Here is a tiny trained network, its code and every weight. The questions are about switching its units off for an input and a target symbol, where a switched-off unit gives its printed mean instead of its output.

import numpy as np


def w(rows, s, z=0):
    codes = np.array(rows[::2]) - 128.0
    scale = np.full(codes.shape[1], s)
    scale[-1] = z or s
    return codes * scale


def norm(h):
    return h / np.sqrt((h * h).mean(-1, keepdims=True) + 1e-5)


def f(y):
    return np.maximum(y, 0)


def softmax(a):
    e = np.exp(a - a.max(-1, keepdims=True))
    return e / e.sum(-1, keepdims=True)


def log_softmax(a):
    a = a - a.max(-1, keepdims=True)
    return a - np.log(np.exp(a).sum(-1, keepdims=True))


def net(x, mask):
    ids = ['Ωαβδζλμξτψ'.index(c) for c in x.split()]
    T = len(ids)
    res = E[ids] + P[:T]
    u = 0
    for l in range(2):
        q, k, v = (norm(res) @ M[l].T for M in (Q, K, V))
        z = softmax(np.where(np.tri(T) > 0, q @ k.T / 4**0.5, -1e9)) @ v
        res = res + np.where(mask[u], z, O[l][:, -1]) @ O[l][:, :-1]
        u += 1
        y = f(norm(res) @ A[l][:, :-1].T + A[l][:, -1])
        res = res + np.where(mask[u : u + 12], y, B[l][:, -1]) @ B[l][:, :-1]
        u += 12
    return log_softmax(norm(res)[-1] @ U[:, :-1].T + U[:, -1])


Q, K, V, O, A, B = {}, {}, {}, {}, {}, {}
E = w([
[187,126,40],'Ω',
[47,171,131],'α',
[120,165,150],'β',
[25,136,186],'δ',
[197,136,52],'ζ',
[105,64,252],'λ',
[190,119,117],'μ',
[43,172,130],'ξ',
[196,136,54],'τ',
[100,123,126],'ψ',
],0.0027)
P = w([
[169,88,19],'0',
[135,148,55],'1',
[123,185,89],'2',
[127,206,107],'3',
[132,222,125],'4',
[141,234,135],'5',
[147,243,145],'6',
[150,253,151],'7',
],0.00056)
Q[0] = w([
[51,62,187],'L0H0',
[86,254,145],'L0H0',
[238,159,60],'L0H0',
[190,29,108],'L0H0',
],0.009)
K[0] = w([
[53,12,60],'L0H0',
[93,255,227],'L0H0',
[238,174,179],'L0H0',
[173,35,86],'L0H0',
],0.007)
V[0] = w([
[165,98,63],'L0H0',
[185,111,130],'L0H0',
[124,105,103],'L0H0',
[4,74,199],'L0H0',
],0.0021)
O[0] = w([
[85,168,147,3],'L0H0',
[110,133,205,28],'L0H0',
[81,163,127,61],'L0H0',
[162,250,61,75],'L0H0',
],0.0022,0.00055)
A[0] = w([
[194,98,145,23],'L0N0',
[55,33,224,1],'L0N1',
[160,2,158,136],'L0N2',
[167,151,74,127],'L0N3',
[153,68,69,132],'L0N4',
[171,33,70,134],'L0N5',
[33,113,144,131],'L0N6',
[75,38,200,132],'L0N7',
[117,164,121,139],'L0N8',
[202,155,43,92],'L0N9',
[181,174,122,131],'L0N10',
[252,120,147,36],'L0N11',
],0.0035,0.0085)
B[0] = w([
[61,34,40,128],'L0N0',
[72,2,123,128],'L0N1',
[121,120,151,234],'L0N2',
[110,89,120,209],'L0N3',
[139,145,133,217],'L0N4',
[134,165,140,250],'L0N5',
[168,113,126,217],'L0N6',
[122,109,61,191],'L0N7',
[119,129,118,249],'L0N8',
[152,135,106,182],'L0N9',
[112,111,121,239],'L0N10',
[91,193,186,128],'L0N11',
],0.009,0.0014)
Q[1] = w([
[109,8,197],'L1H0',
[154,81,55],'L1H0',
[4,96,110],'L1H0',
[129,2,237],'L1H0',
],0.0045)
K[1] = w([
[172,157,66],'L1H0',
[161,84,60],'L1H0',
[82,203,2],'L1H0',
[195,170,72],'L1H0',
],0.0062)
V[1] = w([
[159,25,117],'L1H0',
[253,150,52],'L1H0',
[30,150,62],'L1H0',
[162,123,161],'L1H0',
],0.0014)
O[1] = w([
[73,101,98,79],'L1H0',
[101,253,60,161],'L1H0',
[113,197,158,254],'L1H0',
[136,83,122,75],'L1H0',
],0.0026,0.00081)
A[1] = w([
[97,167,87,208],'L1N0',
[193,142,108,143],'L1N1',
[196,121,232,3],'L1N2',
[79,87,52,87],'L1N3',
[83,57,89,146],'L1N4',
[151,133,242,109],'L1N5',
[84,117,94,63],'L1N6',
[88,90,253,216],'L1N7',
[111,136,197,124],'L1N8',
[159,164,67,75],'L1N9',
[146,109,59,224],'L1N10',
[79,146,120,146],'L1N11',
],0.0038,0.002)
B[1] = w([
[136,88,119,253],'L1N0',
[147,173,169,173],'L1N1',
[223,24,105,148],'L1N2',
[19,65,138,158],'L1N3',
[36,134,44,159],'L1N4',
[43,34,253,155],'L1N5',
[126,66,162,140],'L1N6',
[132,207,109,181],'L1N7',
[161,127,112,151],'L1N8',
[74,62,129,169],'L1N9',
[92,114,161,210],'L1N10',
[129,103,126,189],'L1N11',
],0.0051,0.0028)
U = w([
[5,2,50,209],'Ω',
[69,244,8,222],'α',
[7,252,245,131],'β',
[227,2,251,165],'δ',
[241,217,164,121],'ζ',
[251,19,6,152],'λ',
[124,122,125,4],'μ',
[124,113,132,2],'ξ',
[204,190,135,104],'τ',
[116,120,120,1],'ψ',
],0.0091,0.0076)

Each question gives the input, a string of symbols that net reads in full, and the target symbol t.
The units are the heads (4 rows each of Q, K, V and O) and the neurons (one row each of A and B). Each row of codes is followed by its name. A weight is (code - 128) times the scale printed after its matrix; where a second scale follows, it is the last column's (O, A, B and U).
mask holds one flag per unit, layer by layer, with each layer's heads first. A switched-off unit (its flag False) gives its mean, the last column of its rows in O or B, instead of its output. The means were averaged over made-up inputs and are rounded, as every weight is.
A unit's drop is (log p(t) with every unit on - log p(t) with that unit switched off) / (log p(t) with every unit on - log p(t) with every unit switched off).
The circuit of an input: a set's keep is (log p(t) with only the set's units on - log p(t) with every unit switched off) / (log p(t) with every unit on - log p(t) with every unit switched off). Starting from the 12 units with the biggest drops (on a tie, the unit counted first), units are removed one at a time, each time the one whose removal leaves the highest keep (on an exact tie, the one counted first), for as long as the keep stays at least 0.8.
circuit, biggest first: the units of the circuit, biggest drop first
top k neurons: the k neurons with the biggest drops, biggest first
top k neurons in layer l: the k neurons of layer l with the biggest drops, biggest first
input ζ Ω ζ τ, target ζ: circuit, biggest first -> (L0N5, L1N1, L0H0)
input λ δ Ω, target Ω: circuit, biggest first -> (L1N10, L1N3)
input δ μ β λ ζ, target Ω: top 3 neurons -> (L0N3, L1N9, L0N6)
input λ ζ τ β δ λ ζ, target Ω: top 4 neurons -> (L0N3, L1N9, L0N10, L0N6)
input μ δ τ λ δ δ β, target Ω: top 2 neurons in layer 0 -> (L0N2, L0N6)
input Ω α ζ Ω, target α: circuit, biggest first -> (L0N5, L1N2, L1N1)
input λ δ μ τ ξ ζ, target δ: top 3 neurons -> (L0N5, L1N4, L1N1)
input ξ ψ β τ β ζ β λ, target Ω: circuit, biggest first -> (L0N7)
input β β β, target β: top 2 neurons in layer 0 -> (L0N6, L0N9)
input τ δ ζ λ τ, target Ω: circuit, biggest first -> (L1N9, L1N10)
input ζ β τ δ δ β, target α: top 2 neurons in layer 1 -> (L1N5, L1N10)
input β ψ β, target α: top 3 neurons -> (L0N6, L0N7, L0N9)
input β μ μ ψ ξ μ μ, target δ: top 4 neurons -> (L1N5, L1N2, L0N2, L0N3)
input ζ μ ζ, target δ: top 2 neurons -> (L0N2, L0N5)
input τ τ α Ω, target α: top 4 neurons in layer 1 -> (L1N5, L1N2, L1N1, L1N9)
input α δ τ β ζ β δ, target α: top 2 neurons -> (L0N2, L0N9)
input β δ Ω ξ λ τ, target Ω: circuit, biggest first -> (L1N9)
input β δ μ τ, target δ: top 2 neurons -> (L0N5, L1N7)
input β λ Ω, target Ω: top 3 neurons -> (L0N3, L1N9, L1N10)
input μ β τ μ Ω, target δ: top 3 neurons in layer 0 -> (L0N5, L0N4, L0N3)
